|  466 | -104 |
|  184 |   53 |
|   62 |  127 |
->
| 466 |  53 |

| -152 |  -86 |
|  151 | -427 |
|  166 |  -29 |
->
| -152 | -427 |

| -476 |  -59 |   28 | -124 |
| -155 |  167 |  335 | -302 |
|  338 |  -17 |   89 |   -1 |
->
| -476 |  167 |   89 |

| -367 | -210 |
|  540 |  326 |
| -175 |  -98 |
->
| -367 |  326 |

| -490 |  -48 | -214 |  -63 |  383 |
|   10 |  233 |  163 |  236 |  364 |
|    9 |  231 |  161 |  234 |  361 |
->
| -490 |  233 |  161 |

| -331 | -356 | -318 |
|  292 |  495 |  328 |
->
| -331 |  495 |

|   20 |   13 |   -4 |  -21 |
|  126 |   42 |  -21 |  -75 |
| -138 |  -50 |   70 |  198 |
|  452 |  181 |   22 | -105 |
|  -84 |  -35 |   29 |   90 |
->
|   20 |   42 |   70 | -105 |

| -256 | -254 |   73 |
|  -20 | -350 |   31 |
| -412 |  -34 |  135 |
->
| -256 | -350 |  135 |
---
|   43 | -444 |   66 | -242 |   29 |
|  352 |  -18 | -109 |  102 | -178 |
| -261 |  -28 |  115 |  128 |  -46 |
->
|  352 |  -18 | -109 |  102 | -178 |
|   43 | -444 |   66 | -242 |   29 |
| -261 |  -28 |  115 |  128 |  -46 |

|    9 |    6 |  -53 |    2 |   21 |  446 |  417 |  415 |  403 |  434 |  387 |
|  236 |   -9 |  -32 |   -6 |   16 |  442 |  422 |  424 |  408 |  441 |  436 |
|  -30 |   -8 |  -40 |   -6 |  435 |  427 |  384 |  434 |  400 |  449 |  432 |
|   67 |   -2 |   22 |   12 |   16 |   26 |   51 |   11 |   19 |    7 |  436 |
|    0 |    2 |   -8 |   10 |  432 |  408 |  391 |  440 |  403 |  426 |  408 |
|  173 |  418 |  433 |  436 |  430 |  426 |  402 |  447 |  417 |  419 |  438 |
| -119 |   23 |   -2 |    5 |   25 |   -9 |   21 |  408 |  414 |  429 |  423 |
->
|  236 |   -9 |  -32 |   -6 |   16 |  442 |  422 |  424 |  408 |  441 |  436 |
|  173 |  418 |  433 |  436 |  430 |  426 |  402 |  447 |  417 |  419 |  438 |
|   67 |   -2 |   22 |   12 |   16 |   26 |   51 |   11 |   19 |    7 |  436 |
|    9 |    6 |  -53 |    2 |   21 |  446 |  417 |  415 |  403 |  434 |  387 |
|    0 |    2 |   -8 |   10 |  432 |  408 |  391 |  440 |  403 |  426 |  408 |
|  -30 |   -8 |  -40 |   -6 |  435 |  427 |  384 |  434 |  400 |  449 |  432 |
| -119 |   23 |   -2 |    5 |   25 |   -9 |   21 |  408 |  414 |  429 |  423 |

|  248 | -272 |    8 |
|  338 | -306 |  230 |
|   -3 |    3 |  461 |
|  329 | -298 |  227 |
|   15 |  -24 | -439 |
| -148 |  153 |  -17 |
|   13 |  -21 | -414 |
->
|  338 | -306 |  230 |
|  329 | -298 |  227 |
|  248 | -272 |    8 |
|   15 |  -24 | -439 |
|   13 |  -21 | -414 |
|   -3 |    3 |  461 |
| -148 |  153 |  -17 |

|  -74 |  155 | -405 |  421 |  398 |  217 | -423 |   -4 |
| -216 |   61 | -323 |  367 |  431 |  322 | -345 | -145 |
| -387 |  -84 | -150 |  227 |  405 |  429 | -178 | -329 |
|  -92 | -218 |  394 | -372 | -263 |  -59 |  406 | -139 |
|  265 |  233 | -251 |  170 |   27 | -173 | -243 |  276 |
| -306 | -108 |  -26 |   86 |  240 |  309 |  -48 | -275 |
|  333 |   61 |  153 | -217 | -368 | -380 |  178 |  281 |
->
|  333 |   61 |  153 | -217 | -368 | -380 |  178 |  281 |
|  265 |  233 | -251 |  170 |   27 | -173 | -243 |  276 |
|  -74 |  155 | -405 |  421 |  398 |  217 | -423 |   -4 |
|  -92 | -218 |  394 | -372 | -263 |  -59 |  406 | -139 |
| -216 |   61 | -323 |  367 |  431 |  322 | -345 | -145 |
| -306 | -108 |  -26 |   86 |  240 |  309 |  -48 | -275 |
| -387 |  -84 | -150 |  227 |  405 |  429 | -178 | -329 |

|  142 |  101 |  280 | -160 |  124 | -295 | -248 |   -3 | -201 |  -24 |  -24 |  225 |
| -469 | -115 |  197 |  248 |  -61 |  -78 |   37 |  116 |  133 | -376 |  194 | -129 |
|  156 |  142 |  208 | -139 | -110 | -143 |  -82 | -259 |  154 | -183 |   23 |  177 |
| -152 |  528 | -114 | -114 | -239 | -329 | -161 | -175 |  225 | -159 |  133 | -261 |
|  256 |  -12 |    7 | -516 |  152 | -162 | -251 |  -36 | -431 | -166 | -252 |  164 |
| -167 | -132 |  331 |   86 | -177 |   60 | -248 |   59 |  118 | -169 | -211 | -225 |
|  -88 |   36 | -124 |  270 | -245 |  268 | -161 |  208 |  217 |    8 |  123 |  120 |
->
|  256 |  -12 |    7 | -516 |  152 | -162 | -251 |  -36 | -431 | -166 | -252 |  164 |
|  156 |  142 |  208 | -139 | -110 | -143 |  -82 | -259 |  154 | -183 |   23 |  177 |
|  142 |  101 |  280 | -160 |  124 | -295 | -248 |   -3 | -201 |  -24 |  -24 |  225 |
|  -88 |   36 | -124 |  270 | -245 |  268 | -161 |  208 |  217 |    8 |  123 |  120 |
| -152 |  528 | -114 | -114 | -239 | -329 | -161 | -175 |  225 | -159 |  133 | -261 |
| -167 | -132 |  331 |   86 | -177 |   60 | -248 |   59 |  118 | -169 | -211 | -225 |
| -469 | -115 |  197 |  248 |  -61 |  -78 |   37 |  116 |  133 | -376 |  194 | -129 |

|  377 |  103 | -196 |  176 | -295 | -470 |   69 | -306 | -124 |  -17 |
| -513 |  238 |   52 | -432 |  506 |  521 |  271 |  284 |  302 |  274 |
|  259 | -449 |  242 |  443 | -301 |  -57 | -455 |   58 | -215 | -330 |
|  385 |  159 | -243 |  139 | -292 | -517 |  135 | -352 | -117 |   14 |
| -534 |  239 |   52 | -452 |  524 |  540 |  269 |  296 |  306 |  278 |
|  212 | -458 |  270 |  415 | -256 |    8 | -465 |   99 | -200 | -327 |
->
|  385 |  159 | -243 |  139 | -292 | -517 |  135 | -352 | -117 |   14 |
|  377 |  103 | -196 |  176 | -295 | -470 |   69 | -306 | -124 |  -17 |
|  259 | -449 |  242 |  443 | -301 |  -57 | -455 |   58 | -215 | -330 |
|  212 | -458 |  270 |  415 | -256 |    8 | -465 |   99 | -200 | -327 |
| -513 |  238 |   52 | -432 |  506 |  521 |  271 |  284 |  302 |  274 |
| -534 |  239 |   52 | -452 |  524 |  540 |  269 |  296 |  306 |  278 |
